Below are the code and all the weights of a small trained network. Each question names an input and a target symbol and asks about switching units off, where a switched-off unit gives its printed mean instead of its output.

import numpy as np


def w(rows, s, z=0):
    codes = np.array(rows[::2]) - 128.0
    scale = np.full(codes.shape[1], s)
    scale[-1] = z or s
    return codes * scale


def f(y):
    return y / 2 * (1 + np.tanh(0.7978845608 * (y + 0.044715 * y**3)))


def softmax(a):
    e = np.exp(a - a.max(-1, keepdims=True))
    return e / e.sum(-1, keepdims=True)


def log_softmax(a):
    a = a - a.max(-1, keepdims=True)
    return a - np.log(np.exp(a).sum(-1, keepdims=True))


def net(x, mask):
    ids = ['αβγεθλμξστφω'.index(c) for c in x.split()]
    T = len(ids)
    res = E[ids] + P[:T]
    r = res
    for j in range(3):
        rows = slice(3 * j, 3 * j + 3)
        q, k, v = (r @ M[0][rows].T for M in (Q, K, V))
        z = softmax(np.where(np.tri(T) > 0, q @ k.T / 3**0.5, -1e9)) @ v
        o = O[0][rows]
        res = res + np.where(mask[j], z, o[:, -1]) @ o[:, :-1]
    y = f(res @ A[0][:, :-1].T + A[0][:, -1])
    res = res + np.where(mask[3:27], y, B[0][:, -1]) @ B[0][:, :-1]
    return log_softmax(res[-1] @ U[:, :-1].T + U[:, -1])


Q, K, V, O, A, B = {}, {}, {}, {}, {}, {}
E = w([
[122,108,156],'α',
[78,108,133],'β',
[35,154,101],'γ',
[137,121,147],'ε',
[74,133,119],'θ',
[36,139,105],'λ',
[210,164,49],'μ',
[109,129,129],'ξ',
[47,164,109],'σ',
[178,227,3],'τ',
[98,127,129],'φ',
[121,118,137],'ω',
],0.019)
P = w([
[160,171,230],'0',
[39,191,117],'1',
[156,99,96],'2',
[37,192,113],'3',
[155,83,65],'4',
[33,195,109],'5',
[154,68,36],'6',
[33,195,112],'7',
[151,54,7],'8',
],0.018)
Q[0] = w([
[131,60,40],'H1',
[92,164,146],'H1',
[155,129,206],'H1',
[109,141,104],'H2',
[132,25,65],'H2',
[136,182,149],'H2',
[150,2,76],'H3',
[153,115,72],'H3',
[127,77,123],'H3',
],0.02)
K[0] = w([
[174,134,55],'H1',
[156,137,194],'H1',
[110,85,147],'H1',
[139,129,134],'H2',
[174,129,38],'H2',
[92,39,184],'H2',
[132,4,55],'H3',
[123,116,99],'H3',
[88,102,65],'H3',
],0.019)
V[0] = w([
[139,169,94],'H1',
[156,105,171],'H1',
[82,64,150],'H1',
[96,80,131],'H2',
[172,220,64],'H2',
[200,173,123],'H2',
[6,154,148],'H3',
[123,251,111],'H3',
[188,144,162],'H3',
],0.015)
O[0] = w([
[174,103,149,215],'H1',
[118,131,164,72],'H1',
[121,175,89,3],'H1',
[121,175,119,69],'H2',
[53,15,135,255],'H2',
[112,95,145,171],'H2',
[157,155,8,156],'H3',
[119,51,61,176],'H3',
[80,141,147,137],'H3',
],0.011,0.0073)
A[0] = w([
[253,135,155,69],'N1',
[110,101,105,7],'N2',
[124,191,98,5],'N3',
[131,82,214,69],'N4',
[133,200,153,151],'N5',
[31,140,91,142],'N6',
[128,191,85,137],'N7',
[225,149,209,45],'N8',
[135,58,87,149],'N9',
[187,188,104,99],'N10',
[111,120,103,139],'N11',
[101,80,102,42],'N12',
[212,114,183,197],'N13',
[47,179,170,173],'N14',
[65,115,70,164],'N15',
[51,142,126,66],'N16',
[190,89,80,163],'N17',
[46,124,190,130],'N18',
[133,133,104,79],'N19',
[71,158,132,142],'N20',
[100,65,146,255],'N21',
[177,97,162,194],'N22',
[22,98,112,134],'N23',
[129,119,131,96],'N24',
],0.015,0.014)
B[0] = w([
[204,26,191,131],'N1',
[186,242,141,146],'N2',
[51,154,237,147],'N3',
[218,54,119,208],'N4',
[140,106,13,152],'N5',
[111,102,227,197],'N6',
[196,91,114,186],'N7',
[213,2,195,131],'N8',
[102,70,148,225],'N9',
[117,175,212,155],'N10',
[120,116,140,158],'N11',
[214,214,51,182],'N12',
[84,151,86,154],'N13',
[191,132,151,173],'N14',
[144,94,165,214],'N15',
[112,180,122,151],'N16',
[79,162,145,179],'N17',
[86,161,85,200],'N18',
[48,77,140,136],'N19',
[185,110,104,159],'N20',
[66,189,197,254],'N21',
[94,239,107,174],'N22',
[167,131,29,234],'N23',
[138,103,136,132],'N24',
],0.0078,0.034)
U = w([
[20,132,109,167],'α',
[189,166,33,17],'β',
[135,82,1,103],'γ',
[133,43,148,78],'ε',
[60,216,130,113],'θ',
[114,72,218,77],'λ',
[80,158,219,137],'μ',
[205,64,131,68],'ξ',
[106,192,66,183],'σ',
[172,137,206,87],'τ',
[168,111,97,253],'φ',
[128,147,141,227],'ω',
],0.014,0.0067)

Each question gives the input, a string of symbols that net reads in full, and the target symbol t.
The units are the heads (3 rows each of Q, K, V and O) and the neurons (one row each of A and B). Each row of codes is followed by its name. A weight is (code - 128) times the scale printed after its matrix; where a second scale follows, it is the last column's (O, A, B and U).
mask holds one flag per unit, heads first, then neurons. A switched-off unit (its flag False) gives its mean, the last column of its rows in O or B, instead of its output. The means were averaged over made-up inputs and are rounded, as every weight is.
A unit's drop is (log p(t) with every unit on - log p(t) with that unit switched off) / (log p(t) with every unit on - log p(t) with every unit switched off).
The circuit of an input: a set's keep is (log p(t) with only the set's units on - log p(t) with every unit switched off) / (log p(t) with every unit on - log p(t) with every unit switched off). Starting from the 12 units with the biggest drops (on a tie, the unit counted first), units are removed one at a time, each time the one whose removal leaves the highest keep (on an exact tie, the one counted first), for as long as the keep stays at least 0.8.
units of the circuit, in order: the units of the circuit, biggest drop first
most important unit: the unit with the biggest drop
k most important neurons: the k neurons with the biggest drops, biggest first
heads that matter: for each layer, one digit per head in row order, 1 if its drop is at least 0.15 and else 0, layers parted by /
input λ ξ λ μ ξ θ λ γ λ, target α: most important unit => N21
input θ σ φ, target σ: units of the circuit, in order => N4, N6
input ε θ λ α σ, target ε: heads that matter => 010
input θ ω β σ φ γ τ ω, target ξ: units of the circuit, in order => N21, H2, N22
input λ φ ε, target τ: 2 most important neurons => N23, N8
input φ ξ φ μ β σ λ γ, target φ: heads that matter => 010
input τ ω τ ω σ ε, target α: units of the circuit, in order => H3, N23, N21
input φ σ φ φ α ε φ ε β, target β: 2 most important neurons => N21, N6
input α ξ α λ θ φ, target β: 2 most important neurons => N21, N5
input α φ γ τ φ, target γ: 2 most important neurons => N4, N23
input φ φ φ, target σ: 4 most important neurons => N4, N21, N6, N23
input β φ φ ξ, target τ: units of the circuit, in order => H2, N23, N21, N18
input β ω λ ε, target τ: 2 most important neurons => N23, N3
input ε φ τ ε, target θ: units of the circuit, in order => N4
input ω β λ, target μ: units of the circuit, in order => H2, N23
input θ ε τ σ β φ, target ξ: 2 most important neurons => N21, N6
input μ β γ μ φ β σ ε σ, target α: heads that matter => 000
input φ ε α α μ μ ξ, target α: units of the circuit, in order => H2, N22, N18, H3
input μ ε φ φ β, target α: 2 most important neurons => N21, N22
input σ β μ ω ε φ α φ, target γ: units of the circuit, in order => H3
input γ λ τ, target γ: heads that matter => 111
input ω μ μ α γ, target α: 4 most important neurons => N21, N23, N9, N7
input τ β θ, target γ: heads that matter => 110
input ω α ω γ ε ξ λ θ, target σ: heads that matter => 111
input σ λ λ θ, target γ: heads that matter => 001
